Each row was made from one path, in order. Every step used is in the known rows, and no mark comes twice. Write each row's path.
Known rows
dito-tadedi-rati-tafid-mefu-sevu: [ -46 -107  145  183  -77  -75   36 -119  100  -33   -8    0 -108   30
   99   26  -35   53  -12  -69  -80   13    7  -89 -174  108  128   37
  -76  -60  -69   22  -84   20  -12  -31   -2  -61  118 -153   61  -66
   45 -116   34 -102   15   -4   66    3   74 -131  -69  -83   61   39
 -131 -153   41 -195  -82]
rati-tozin-ropuzus-sevu-tafid-mefu: [ -90 -195   85  174  -50   29    5  -69   93  -67   37   -3  -31   17
    8    5  -54   80   23    0 -167   19  -58   -2  114  173   78  -20
  -11  -54   14  -76 -103  -63   52   19   -9   21  122   12   10  -58
   44 -169   10  117 -164  -61  -60  -36  178  166  -31  -60   58  259
  -44  -87   65   58  -45]
foto-dito-tadedi-rati-tozin-ropuzus-sevu: [ -73  -17  207   83 -120   73  -38 -154    7   53   35 -184 -198  367
   -9  -17  -63   19 -110  -80  374   19 -103  -51 -353   45  -12  137
   65   43  -30  138  -96   59   99  -80 -108  -82  143  -24  172 -209
   28 -107 -131 -127    4  -78   46  -80   68  -12 -129  272  109  130
 -110  -14   82   12  -38]
butamog-dadot-tafid-ropuzus-dotik: [-146  -99  284   17 -106  -59  -19   13  100 -137    7  146   40 -112
    3   43  -18  132  -20  -26 -353    6  -24  -12  373  115   54   95
   63  -45  132 -183  -25    9  -43   77   28  -24   18  -53    9   21
   69 -132   29  134  -31    8  -21   -3  138   17   11 -177   34 -106
  -54 -170   56   93 -169]
rati-tozin-dotik-dadot-tafid-mefu-ropuzus: [-107 -129  130   72    9   70   69   30   47 -135   10   95   -6 -122
  -68   18  -63  173  -15    6  -97   52  -76   -7  277  168   72 -219
  -84  -58  106  -50  -54  -25   26   20    8  -39   41  -58    9   42
   76 -176    5   91  -71  -21  -73  -25  268  125    0 -162   57  183
  -77 -184   59  -12  -37]
dadot-tafid-mefu-ropuzus-dotik: [ -65 -151  179   53  -48  -87   55   31  117 -158   15  213   25 -290
   49   43  -46  241  -48   -1 -362   31  -28   13  395  152   50  -86
   40  -85  110 -149  -59    5  -54   79   17  -29   59  -46   15  117
   82 -182   26  125  -94   32    0  -11  205   35    6 -211   37   93
  -41 -188   58  -21  -92]
dadot-tafid-mefu-sevu-lise-foto-dito-tadedi-rati-ladiv: [ -80 -153   94  223 -154 -204  -13 -192   42  -49  -18   54 -143   64
  213   39  -86  278  -31 -149  -11    5   20  -50   44   96  -17 -357
 -140 -110  -74 -128  -79  145    5 -118   41 -132  139 -130   12  -57
   21  -45   60  -18  -59   97   50  -40  133 -106 -123 -112   78  119
  -97 -236   70 -255 -187]
tozin-dotik-dadot-tafid-ropuzus-sevu-lise-rati-tadedi-dito: [-112  -15  157  279   22  -65    5  -21  -70  -37   -6   67   14  113
   33  -46  -58  165  -13  -84  303   12  -89    4  165  101  112 -217
 -121    0   52 -197  -67   92   23 -136  -18 -169   76  118   -6  -60
   34  -90 -102   39  -83   53  -30  -85  246  291  -54  -31  101   97
 -101  -74   42 -165    0]
tadedi-rati-butamog-dadot-tafid-mefu-ropuzus-ladiv: [-203  -44  231  -47  -52  -40   10  -85   32 -116   10  155   10    6
   61   38  -68  275  -67  -33 -194  -11    9   14  222  109   29  263
   -3  -51    0  -52  -28    6   50    6   10  -91   70 -180   31  115
   78 -173   77   24   51   40  -45  -28  143   15  -83  -89   35   -8
 -108 -139   68 -138  -37]
tozin-dotik-dadot-tafid-mefu: [ -80 -170  102   76   29   70   68   82   17 -126   -9   79   72  -88
  -36   16  -30   16  -12    5  101   57  -87  -46  158  117   84   30
 -132  -31   76  -35  -80  -56   18   26   -5  -55   59  -34   27   71
   55 -144  -37   45   23   -6  -69   -2  183  149   35 -113   49  121
  -56 -138  -30  -89  -52]
ropuzus-dotik-dadot-tafid-mefu-sevu-lise-foto-tadedi-rati: [ -30 -283  118  252  -93 -206    5  -56   46 -108  -41  160  -93 -133
  261  -14  -60  274  -28  -39   -5  -24 -100   22   54   57   -8 -265
  -86  -77   21 -248  -94  133  -77  -14   68 -196  131  -84  -55   40
   20  -72  -21  -10 -180  108  -11  -32  223   86   21  -79   84   40
 -108 -176    5 -202 -154]
ropuzus-mefu-sevu-lise-tadedi-ladiv: [  67  -30  107  202 -134 -144   33  -62   30  -36  -14   94 -140  -98
   81    9  -11   90   51  -62  175   -9  -77  -20 -173  144   36  -11
 -108  -55 -137 -159  -74  148  -57  -25   33  -42   42   -6   93   45
   -2  -49  -67    0  -32   67   38  -32  149   15  -81  -12   87  137
  -79 -139   41 -125 -155]
sevu-tafid-ropuzus-dotik: [ -44 -133  210  162  -85  -97   58   20   80 -119    4  130   -6 -148
  -32   32  -11  208  -46  -26 -208   12  -35    9  302  141   38 -114
   18  -54  105 -251  -45    5  -63   -5    2   28   18  -14   36  -10
   68 -135    2  128 -155   36    4  -40  168   89    1 -203   59   62
  -32 -151   83   13 -130]
sevu-dadot-tafid-ropuzus-dotik-foto: [ -74 -134  195  200  -52  -63   73   11   20 -130   -7  230   16 -210
  -42   48    4  234    1    7 -252   27  -74    6  371  132   58 -134
  -32  -68   97 -253  -85  -40  -49   35   18   24   20  -38  -26   37
  100 -162  -33  140 -141   64  -34  -10  163   91   67 -211   74    7
  -44 -166   28   67  -92]
dadot-tafid-ropuzus-mefu: [ -63  -86  104  152  -41  -44   47   85   43 -112   24  156    9 -122
   -8   30  -49  139   44  -13 -379   25  -21  -37  218  189  168  -62
  -92  -24   43 -184  -71   10  -47   50   20  -13    6   12   49   53
   64 -137  -36   84  -18   28   -1  -35  152   35  -15 -136   40   47
  -73 -155   54   40 -103]
mefu-sevu-dadot-tafid-ropuzus: [ -55 -155  122  203  -80 -107   41  -24   89 -182    7  173   45 -311
   55   73  -16  308   53   -1 -476   17    3  -27  410  199  167 -210
 -236 -128   58 -315  -65  -11  -85   87  120   27   35  -56  -16   27
   74  -76   75  222 -135   92    3  -14  147   -5   22 -388   24   22
  -29 -265   33   -9 -155]
sevu-dadot-tafid-ropuzus: [ -66 -127   98  132  -79  -64   56    6   72 -139   12  119   69 -205
    7   67  -27  279   45  -10 -393   26   20  -26  384  181  142 -166
 -164  -98   56 -215  -64   -5  -63   77   75   36   53  -49   25   28
   70 -103   50  180  -47   88  -25  -40  101   40    3 -351   27   11
  -39 -232   67  -22 -110]
rati-butamog-dotik-tozin-ropuzus-sevu-tafid-mefu-dadot: [-189 -169  263  150  -24   28   -8  -46   74 -139   24    5   17 -118
  -56   -8   22   66 -119   12  130    9  -59  -11  151  158  205  352
   -5  -14  122 -135  -77 -142   94   44   24  -41   98  -14  -32    2
   55 -150   25  197 -180  -77  -91  -26  151  215   23    2   48  260
  -31  -97   -9   67  -36]
sevu-dadot-tafid-mefu-ropuzus-dotik-tozin-ladiv: [ -79 -117  255   79   -2  -26   90   28   33 -131   26  269    1 -404
  -94   57   -6  221  -77   39 -101   46  -70   63  473  144   50   22
  -25  -59  222  -88  -97  -27  -28  102   -6  -30  124   -9  -62  161
  104 -187    3  179 -107   23  -75   15  223  154   67 -248   45  253
   22 -195   22   52  -32]
tafid-mefu-ropuzus-sevu-lise-foto: [ -43 -221   -3  170  -50  -92  -26  -10  116  -99  -15  144  -39 -234
  163   26  -71  238   81  -49 -439   12  -25   43  166  186   19 -194
   65 -110  -50 -253  -27  109  -23   43   29 -114   50    0  -87  -18
   31 -146  -54   87  -88   73   21  -59  214   35  -36 -148   17   72
  -89 -158   68  -30  -48]
butamog-lise-rati-tozin-dotik-dadot-tafid: [-166  -96  133   88  -95   73   66  -33   11  -70  -18  -20   51   42
   17    8  -58  145  -63  -19  -23   13  -57  -17   52   86  -13 -175
   -8   50  107  -70  -17   49   69  -35   16  -92  124  -49   93 -106
   39  -92   -9   35  -14  -10  -56  -37  236  116  -77  -80  100  -46
  -85  -80  -45   43  -32]
foto-tadedi-rati-tozin-ropuzus: [ -29  -29  166   75 -192    8   49 -194  -14   12    8 -214 -221  269
   25  -51  -32  160 -104  -68  316   34 -102  -32 -316   50  -25   55
  -98   26  -45  148 -112   94   64  -70  -64  -59  160 -118  174 -106
   19  -88  -82 -159  -80  -26   67 -101   56   63 -127  180   95   89
  -97  -42   89  -34  -68]
butamog-dadot-tafid-ropuzus-sevu-lise-foto-tadedi-dito: [-159 -124  130  138 -157 -116 -110  -44   60  -69  -26   67  -41  133
  171   -8  -49  256   47 -135 -408  -33  -10  -17  184   95   71  154
  -11  -58  -52 -208  -61  184  -25  -18   38 -192   74  -11 -108  -39
  -11  -21    4   71   -1  101   24  -51   94   21  -42  -59   35  -48
 -108 -169   80 -127 -164]
sevu-lise-tadedi-rati-foto: [  -1  -17  -12  180 -183  -90   75 -202   29   37  -41  -82 -136   87
  210   -8  -75  344  -11 -117  127    8  -29   -7 -173   83  -71 -254
   52 -102 -126  -59  -77  164   43 -129  -22 -153  160  -78   66  -64
    7  -58  -81 -179  -57   96  104 -103   77   42 -144   44   88   26
 -119 -114   78 -235  -70]
dito-tadedi-rati-tozin-ladiv: [ -39    3  187   16 -145   51   70 -124  -34   50   -7 -112 -209  196
  -65   19  -37   33  -90  -72  182   41  -34   -6 -291   34  -55  221
   18   18  -41  242  -76   70   75 -121 -105  -27  147 -120  123  -87
   32 -108  -83 -182  109  -42   60  -23   77 -109 -140   79   95   55
 -111 -106   91   -2  -34]
dotik-tozin-ropuzus-mefu-dadot-tafid: [ -78 -106  230  101  -28   17   31   14   12 -110   36  118  -32 -188
  -77   11   18  -42  -28   26   88   51 -139  -47  138  156  186   82
  -85  -10  133 -123 -101  -63  -27   95   24  -23   93   73   74   69
   75 -142 -108   67 -122  -53    8  -48  119  116   38   54   69  213
   -9  -90  -72  190  -85]
dotik-butamog-dito-ladiv: [  22   44  311  -96 -145   46  -30   57  100  -92  -20  -44  -25   35
 -180   28   37    2 -114   -2  368  -16  -25  -74  -61  101  -63  345
   69    3  -76   88   81    8   58   19  -18 -103   -9  -55  182  -55
   62  -50  -92  -37  246   35  -48    3   19 -126    0   -9   22   73
  -60  -74    6   11  -67]
tozin-dotik-dadot-tafid-mefu-ropuzus: [ -87 -128  120   50   52   60   63   88   40 -160   -9  160   53 -217
  -47   29  -34  117   -7    6  -69   59  -75  -15  285  166   95  -36
 -115  -54   97  -92  -46  -34    9   49   20  -75   25  -35    7   77
   73 -169  -46   87  -27   10  -42  -15  242  118   39 -176   38  140
  -68 -163   -2  -63  -57]
sevu-dadot-tafid-mefu-ropuzus: [ -78 -157   67   68  -47  -58   53   -7  121 -177   18  175   72 -344
   70   75  -52  324   59    6 -487   35   32  -15  458  213  131 -109
 -117 -148   26 -174  -60  -13  -46  117   86    7   85  -93   -7   95
   73 -145   80  186  -42   85  -41  -27  131   27    7 -388   13  122
  -35 -242   54  -76  -85]
dito-tadedi-rati-tafid-mefu: [ -57  -80  120  114  -75  -31   50  -89   84   10   -4  -53  -84  138
   51   19  -47   22  -22  -78   10   21   24  -89 -198   89  100   84
   -2  -31  -69  119  -83   25   11  -39  -47  -51  136 -145  103  -65
   41 -143    9 -143  102   -9   37  -23   28  -86  -89  -43   64   25
 -142 -119   75 -207  -35]
dadot-tafid-mefu-ropuzus-sevu-lise: [ -96 -144    6   91  -11 -120  -30   38   80 -128   -7  235   45 -282
  127   62  -73  182   91   -3 -676  -10    4   46  306  196   78 -165
  -28  -96    8 -226  -78   46  -14  119   60 -104   65   13 -108   86
   58 -165    1  153  -86   52   -2  -26  214   46  -11 -252   13   27
  -71 -204   35   31  -57]
sevu-lise-rati-tafid-mefu: [ -38 -123   60  240  -72 -147   34  -92   59  -28    4    7  -28   -1
  143   -1  -61  140   37  -67 -129    9   32  -28  -20  183   92 -313
  -28  -57  -59 -150  -82   85  -30   13   26  -18  125  -85   37   -2
   31 -164   71   34  -70   46  -19  -63  123  116 -116 -191   60  -13
 -108 -111   55 -187    8]
sevu-lise-rati-tozin-dotik-butamog-dadot-tafid-mefu: [-156  -58  157   47  -95  -47  -49  -96   13 -121   16   79   22   73
   46    5  -55  212   85  -24  -88   12  -58    8  261  163   13 -186
  101  -80   25 -123  -42   99   77    1   96  -46  127  -96  -27   11
   64 -147   89   97  -51    5  -91  -33  128  215  -76  -81   56  -18
  -50 -121   38   27  -29]
foto-dito-tadedi-rati-tafid-ropuzus: [ -57   29  212  181 -102  -41   32  -89   37   33   13  -92 -156  274
   -6    8  -46  127  -84 -124  164   10   10 -105 -208  100   98  -48
  -33    8  -26   10  -67   92   -4  -62  -66  -72   56 -104  159 -156
   49 -101   -9 -111   51   27   62  -77   36  -94 -117    5   79  -23
 -149 -114  140 -229  -73]
tadedi-rati-butamog-mefu-sevu: [-132  -60  224   22 -155  -50  -16 -175   41  -99   -2 -105  -71   28
  102   17   -1  175  -55  -47  181  -14    9  -37 -200   63    4  277
 -119  -41  -48  -23    1   36   65  -64   24  -81  108 -156  152  -90
   29  -88   15  -93   44   32    8  -17   71  -29 -111   38   79  -42
 -118  -69  -11 -144  -70]
dadot-tafid-ropuzus-mefu-sevu: [ -53 -111  128  221  -43  -88   32   55   61 -154   20  209  -17 -226
   40   36  -36  167   53   -4 -465   17  -39  -38  247  207  194 -112
 -164  -53   44 -283  -71    4  -70   58   66  -24  -12    5    6   52
   69 -109  -13  126 -105   32   29   -9  199  -10    5 -174   37   59
  -64 -190   19   50 -148]
mefu-sevu-tafid-ropuzus: [ -45 -144  125  215  -90 -105   41  -26   81 -159  -10  129  -28 -216
   28   56    0  253   22  -38 -402   10   -6  -27  267  202  123 -153
 -152 -103   18 -325  -34    3  -68    7   75   14    3  -58  -13  -34
   53  -77   52  141 -184   69   52  -19  170  -13  -13 -288   37   48
  -42 -212   39  -19 -176]
dadot-tafid-mefu-sevu: [ -61 -205   79  131  -76  -85   43  -19   95 -163   -1  132   22 -229
  120   55  -30  183   16  -15 -386   26   -8  -55  231  163  124  -60
 -148 -110    4 -165  -82  -18  -49   69   64  -24   80  -88  -15   89
   49  -99   84   96  -71   50   21   24  146  -35  -14 -232   27   60
  -38 -225  -15  -82 -135]
mefu-dadot-tafid-ropuzus-dotik-butamog: [ -30  -86  299  100  -54 -109   23   55   93 -172   25  239    6 -225
  -53   18   27  142  -21   41   65   13  -99    2  379  144  119 -150
   10  -67  141 -320  -44   -2  -94   88   90   -7  -40   17   84   66
  114 -141  -12  129 -153   51  -19  -40  147   89   73 -149   27  -33
  -14 -164   68   91 -111]
rati-foto-dito-tadedi: [ -55   27  117   41 -146   48   41 -101   14    5    6 -140 -140  207
   35  -15  -55  202 -137 -144  253   39  -28  -93 -201   88   19  164
   99  -36 -114   47  -22   47   96 -109 -118 -111   58  -74  114 -118
    6  -56  -84 -176   45   21   67  -47   24 -131 -134   88   73  151
  -72 -125   73 -135 -100]
dotik-dadot-tafid-mefu-sevu-lise-foto: [ -30 -298   -4  214  -35 -130   -9    5   77 -157  -38  182   23 -270
  200   45  -49  187   77  -27 -298    3  -41  -14  203  187   96 -345
 -119 -137  -16 -314  -33   39  -83   54  114  -93   69  -45 -105   55
   21  -92   17  100 -105  103  -46   -2  240   30   32 -276   41   68
  -86 -243  -25 -122 -143]
dadot-tafid-mefu-ropuzus-sevu-lise-tadedi-ladiv: [ -29 -115   26  121  -62 -143   23   -3   99  -59  -17  227  -17 -198
  105   56  -48  244   62  -49 -260  -23   12   39  206  159   54 -118
  -39  -94  -60 -167  -76  131  -51   54   62  -96   85   17    0   98
   23 -113   28  132  -59  111    9  -16  204   45  -62 -184   49   84
  -92 -212   93 -178 -102]
dito-tadedi-rati-butamog-mefu-dadot-tafid-ropuzus: [-200  -64  279  -37 -109  -75   -7  -78   73 -101    0   44    2  -21
   11   56  -14  233   -9  -54 -143   -3   83  -45  199   79   93  245
 -100  -85   37  -59   -9   19   35  -25   87  -36   61 -115  139  -90
   48 -122   73   11    6   53   35  -19   35 -131  -78  -93   71 -108
 -132 -177   61  -76 -118]
dadot-tafid-mefu-sevu-lise-rati-butamog-ladiv: [-105 -141  170  187 -147 -192   10  -99   61 -137  -15  103   67 -153
  151    5  -59  367  -56  -72 -279  -18   81    4  221  152   85 -171
  -63  -97  -56 -231  -55   47  -60    0  100  -42  117 -106    7   38
   42  -89  163  151 -129   73  -36   23  147   66 -147 -193   62   94
  -93 -177  -13 -205   -7]
butamog-mefu-ropuzus-sevu-tafid: [-175 -127  157  -21  -57  -10  -39  -12  114 -135    9   77   42 -195
   42   71   -8  158   43  -24 -471  -32   47   35  202  184   38  271
   64  -67    6 -212   13   16   36   40   40 -121   57    2   12  -80
   37 -120  -10  105  -43   28  -12    6  161  -14  -18 -158   45   26
  -72  -93   -8   50  -99]
butamog-dotik-dadot-tafid-mefu: [-121 -192  130   31  -26   27   37   66   84 -162   -8   29   88 -101
   50   51  -23   47  -43  -18 -171    9    4  -47  154  181  161  177
  -32  -27   60  -56  -45  -65   28   87   35  -92   51 -121  -31   84
   20 -114   33  111   71    2 -105   22  175   41   43 -213   27   24
  -97 -193   -6  -44 -118]
ropuzus-sevu-dadot-tafid-mefu: [-107 -232   36  140  -27  -25   13   21  108 -124   28  124  104 -203
   94   51  -58  142   67   30 -353    7    5  -17  284  145  145   23
  -92  -89    5 -166 -111  -50  -22  105   43  -32  119  -17  -18   61
   59 -123   44  166    0   42  -87   -1  107   92   21 -255   18   92
  -32 -177    9  -49  -38]
butamog-dadot-tafid-ropuzus-sevu-lise-tadedi-dito-ladiv: [ -98  -34  232   68 -122  -99  -67  -11  118  -52  -28  137   18   53
   30   48  -48  173   25 -107 -316  -41    1  -56  332  104    5  167
    7  -76  -52 -132  -34  115  -19   21   37 -138   55    5  -44  -11
    2  -22   12  107  130   71    9  -24   87  -42  -22  -80   51  -27
  -99 -195   70 -174 -207]

Which path is each row?
[   8  -13  380  118 -137  -45   82  -11   -7  -48  -29   72 -198  173
 -152  -38   31  148 -188 -121  347   26 -143  -82   11   13  -76  336
  -50   38  -42   43  -55   61    9  -93 -131  -94  -31  -94   59  -18
   18  -70 -124 -110   25   45   61  -35   82  -36    7  162  102  106
  -74  -92   66 -121 -166] => tafid-ropuzus-dotik-foto-tadedi-dito-ladiv
[ -31 -130  133  213  -97 -173   29   -2   90  -51  -15  211  -35 -167
   57   47   -8  170   71  -43 -123  -24  -11   20  239  126   92 -175
 -137  -92  -11 -298  -92  119 -101   56  103  -45   19   63   46   40
   28  -65   31  184 -142  118   38  -50  163   33  -38 -182   54  -39
  -78 -226   97  -82 -151] => mefu-dadot-tafid-ropuzus-sevu-lise-tadedi-ladiv
[ -55  -96  224   74  -93  -85   99   -6    0  -98  -20  228 -145  -89
  -26    2   24  223 -106  -60   65   15  -84    7   82   72   11  218
  -47   -9  -19  -22  -69   55  -14   -3  -43  -88   27 -112   36  128
   45 -144  -19   -6 -106   79   10   16  176    7  -14  -19   86  113
  -74 -153   58  -90 -132] => dadot-tafid-mefu-ropuzus-dotik-foto-tadedi-ladiv
[ -37 -209  141  152   -5 -160  -17   43   62 -163  -18  249   37 -305
  120   42  -37   53   29   27 -176  -13  -96   17  261  148   50 -257
  -93  -87   89 -278  -82  -11  -69  104   78  -68   42  -21  -90  119
   51 -149   -4  132 -154   33  -79   13  271  107   82 -257   51   68
  -53 -211  -30    9 -133] => ropuzus-dotik-dadot-tafid-mefu-sevu-lise
[-183   89  246  -26 -155   72  -64 -162  -70    8  -29 -134 -186  372
   -9  -12  -17   80 -120 -121  465    7  -51 -115 -409    1  -10  492
  104   23 -167   97   -6   39  121 -145 -109 -100   72 -224  133 -163
   31  -97  -83 -263  183    1    5  -26  -45 -109 -149  266  110  -76
 -159  -28   26 -172  -60] => dotik-foto-dito-tadedi-rati-butamog-dadot
[-160 -129  440   15  -51  -37   55   32   40 -124   24  204  -10 -282
 -136   62   58   72  -64    8  -35   25  -54   44  460  104   11  225
  -37  -31  293 -132  -68   -7   -9   98   27  -65   37   40   -2   54
   75 -154   16  159 -154    3  -17   32  198   61   72 -113   60   28
    0 -153  -17  196 -121] => butamog-mefu-dadot-tafid-ropuzus-dotik-tozin-ladiv
[ -55  -20  412   78  -93  -46  -50  -21  178  -41    7   26  -70   57
  -47    0   12  -67  -53   20  448  -21  -21  -58  -29   68   39  196
  163  -49   35   45  -47   13    9    6   24  -97   44  -71  177  -73
  106 -163   -5  -31   41  -14  -42   -5   39  -57   30  -20   42   72
 -111  -52   68  -51   13] => ropuzus-dotik-butamog-dito-tadedi-rati-tafid-mefu-dadot
[-164 -150   97   86 -148 -153  -91 -159   72 -102  -47   91  -30  -32
  239   38  -76  306   37  -92 -382  -17   45  -36   71   83   52   76
   14 -142  -99 -115    1   86   23  -62  100  -90  162 -180  -62  -39
   23  -84   87  -14   36   71   11    1   71 -122 -108 -109   60  -35
 -141 -229   37 -206 -147] => dito-tadedi-rati-butamog-dadot-tafid-mefu-sevu-lise-foto
[ -36  -48  185   57 -216  -60   20  -94   61  -45  -36  -26 -111   96
  140  -49   -6  243 -113  -46  345  -24 -121   -2 -252   -8 -122  136
  170   51  -13  -68   -4  195   31  -58  -20 -233  111  -94  136 -126
   33  -31 -124 -203   25   83   33  -71   85   34  -35  171   66  -94
  -76   -4   33  -79  -94] => ropuzus-dotik-butamog-lise-foto-tadedi-rati
[ -79 -245  -30  172  -39 -124  -20   16  112 -124  -16  223   30 -285
  193   49  -84  301   84  -36 -692   -1   10   51  312  192   63 -260
   42 -126  -10 -289  -41   90  -45   65   69 -123   89   24 -115   48
   48 -139   -2  148  -97   94   11  -39  228   26  -24 -223   21   49
  -87 -207   51  -52  -68] => dadot-tafid-mefu-ropuzus-sevu-lise-foto
[ -76  -99  257   41   -6  -21   90   53   16 -108   13  251  -43 -312
 -103   43    0  154 -126   11  -85   48  -82   55  348  124   28   57
   31  -12  221  -36  -85   -5  -20   68  -49  -71  101    2  -49  161
   93 -193  -28   89  -99   -2  -15   27  251  105   32 -116   50  197
   -4 -169   14   60  -40] => dadot-tafid-mefu-ropuzus-dotik-tozin-ladiv
[ -44  -93  111  296  -71 -100   52  -86    5  -58  -39   98  -84  -39
   59   21  -67  316   45  -29  -48    4  -98   15  175  128    1 -616
 -173  -89   85 -231 -116  133  -30  -72   92  -90   81  -31  -15  -54
   60  -80   -3   65 -218   57   35  -61  278  146  -32 -104  107    8
 -126 -205   69 -124 -113] => mefu-sevu-lise-tadedi-rati-tozin-dotik-dadot-tafid-ropuzus
[ -85   34  327  158 -114  -48   42 -128  -45   22   -9   23 -252  268
 -107   -4  -11   76 -157 -130  575   31  -95  -50 -120   21  -80  -87
   -4   53   12   -9  -78   69   56 -177 -134  -82  -10 -125  135 -156
   64 -138 -130 -154  -58    6   52  -46  132  -27  -77  149  120   35
 -114  -67  103  -35 -115] => tafid-ropuzus-dotik-foto-dito-tadedi-rati-ladiv
[   7  -88   53  118  -74 -111   18  -29  103  -33  -15  149  -83 -147
   74   32  -36  182   60  -62   -7  -10  -22   30   57  153   10  -59
  -16  -77  -99 -132  -60  150  -31   32   22  -88   47   -7   30   33
    6 -117  -23   71  -49   92   19  -38  191   56  -74 -110   46  103
  -94 -163  109 -156  -84] => tafid-mefu-ropuzus-sevu-lise-tadedi-ladiv
[-109 -114  275    6  -71  -77  -70  -12  127 -208   18  220   39 -192
   72   29    8   80   17   32  -77  -10  -91  -26  298  142   92  155
   90  -88   63 -224  -25  -21  -27  109   94  -75   35  -88  -26   86
   84 -126   54   94  -41    7  -81   54  139   55   73 -126   12   -3
  -15 -153  -12   39 -154] => ropuzus-dotik-butamog-dadot-tafid-mefu-sevu
[-135  119  318  -75 -162  115  -64 -154  -21  -17   20 -175 -175  431
  -92  -19  -26   54  -76  -86  602   21 -126  -83 -266   29  -61  291
  171   13  -39  156  -20  111  143 -115  -67 -114   87 -149  158 -183
   55  -68  -68 -188  161  -59  -11  -56  -21   -3 -110  274   88   17
  -85  -35   82  -27  -66] => foto-dito-tadedi-rati-tozin-dotik-butamog-dadot
[ -84 -123  188   27  104   55  104  108  -12 -143    0  242   74 -161
  -95   35  -36  111  -54   10  -43   48 -112   31  341  167   24   51
  -85  -22  112 -111  -73  -43   27   37  -17  -96  -21  -13  -21  154
   82 -185  -59  102  -58    8  -44   -4  298  122   56 -136   41  163
  -45 -143   -7  -22  -31] => tozin-dotik-dadot-tafid-mefu-ropuzus-ladiv
[-205   11  303   24  -98  -30  -32  -69  -18  -57  -38  139  -69  121
  -49   19  -12  162  -86  -60  -42   -4  -37  -28   50   14   32  284
  126    5   25  -34  -12   -9   51 -100  -34  -50   51 -150   33  -71
   83 -171  -49  -89   31    0    5   15   85  -54  -50   79  104 -138
 -156 -108   53   -9  -96] => dito-tadedi-rati-butamog-dadot-tafid-ropuzus-dotik-foto
[ -83 -231  -25  146   -2  -96  -38   70   60 -102  -32  187  -23 -199
  175   -6  -79  263   40  -30 -344  -23  -34   42  152  163   96 -177
  -36  -59  -49 -294  -52  110  -42   56   53 -226   54    8 -109   25
   15 -106  -63   55 -118  107  -43  -28  254   70   15 -152   32   60
 -121 -184   40 -124  -84] => dotik-dadot-tafid-mefu-ropuzus-sevu-lise-foto-tadedi
[  -8 -179  179  151   25 -120  -29   13   48 -155  -10  228   33 -276
   83   21  -20   -8   21   35  -31   13 -149   25  239  171   49 -179
 -125  -73  130 -222  -97  -48  -30  125   83  -38   58   33  -63   95
   53 -187  -64  157 -228  -16  -70   -8  294  181  105 -179   58  168
  -42 -152  -40   74 -139] => tozin-ropuzus-dotik-dadot-tafid-mefu-sevu-lise
[   8 -122  116  345 -104 -143  -18  -26   40 -100   14  102 -146  -91
  140   -6  -69  278   58  -89 -170   14  -82  -37   68  211   60 -310
  -84  -88  -40 -377  -51  155  -57    1   39  -80  -34   12  -14  -62
   25  -74  -50   88 -149   90   33  -94  194   24  -51  -59   55  117
  -74 -156   80  -68 -155] => tafid-ropuzus-mefu-sevu-lise-foto-dito
[  13 -264  251  217  -61 -155    5   21   92 -142  -11  198  -45 -176
  110   21  -63  204 -106  -52   96  -16 -105  -42  227  106  -60 -215
  -39  -93   29 -259   -1   41  -66   52   31 -135   39  -27  -29   48
   23  -58    3  110  -48   86  -92  -20  233  -11   46 -117   81  174
  -53 -219    6 -212 -219] => ropuzus-dotik-dadot-tafid-mefu-sevu-lise-foto-dito-ladiv
[ -20 -152  154  257  -55 -156   20  -70   73  -23  -26   70 -164  -27
  173  -56  -69  227  -49  -62  172  -21  -74   30 -117  100    6 -294
   21  -31   -4 -160  -61  155  -59  -23   -8 -200   90  -91   13  -27
   38 -153  -65  -83 -129   72  -39  -93  228  128  -14  -51   79   70
 -169  -99  119 -270  -47] => sevu-lise-foto-tadedi-rati-tafid-mefu-ropuzus-dotik-dadot
[-133  -61  155  138  -74 -142  -86   11   58 -165   -1  246    7 -230
  110   57  -46  111  165  -20 -722  -21  -26  -13  326  226  136  -35
 -102  -94   20 -335  -50   53  -31  121  124  -61  -16  -28 -117   44
   49 -109   19  176  -84   24  -10  -13  180   -8   13 -241   19  -57
  -75 -213    9  157 -207] => butamog-dadot-tafid-ropuzus-mefu-sevu-lise
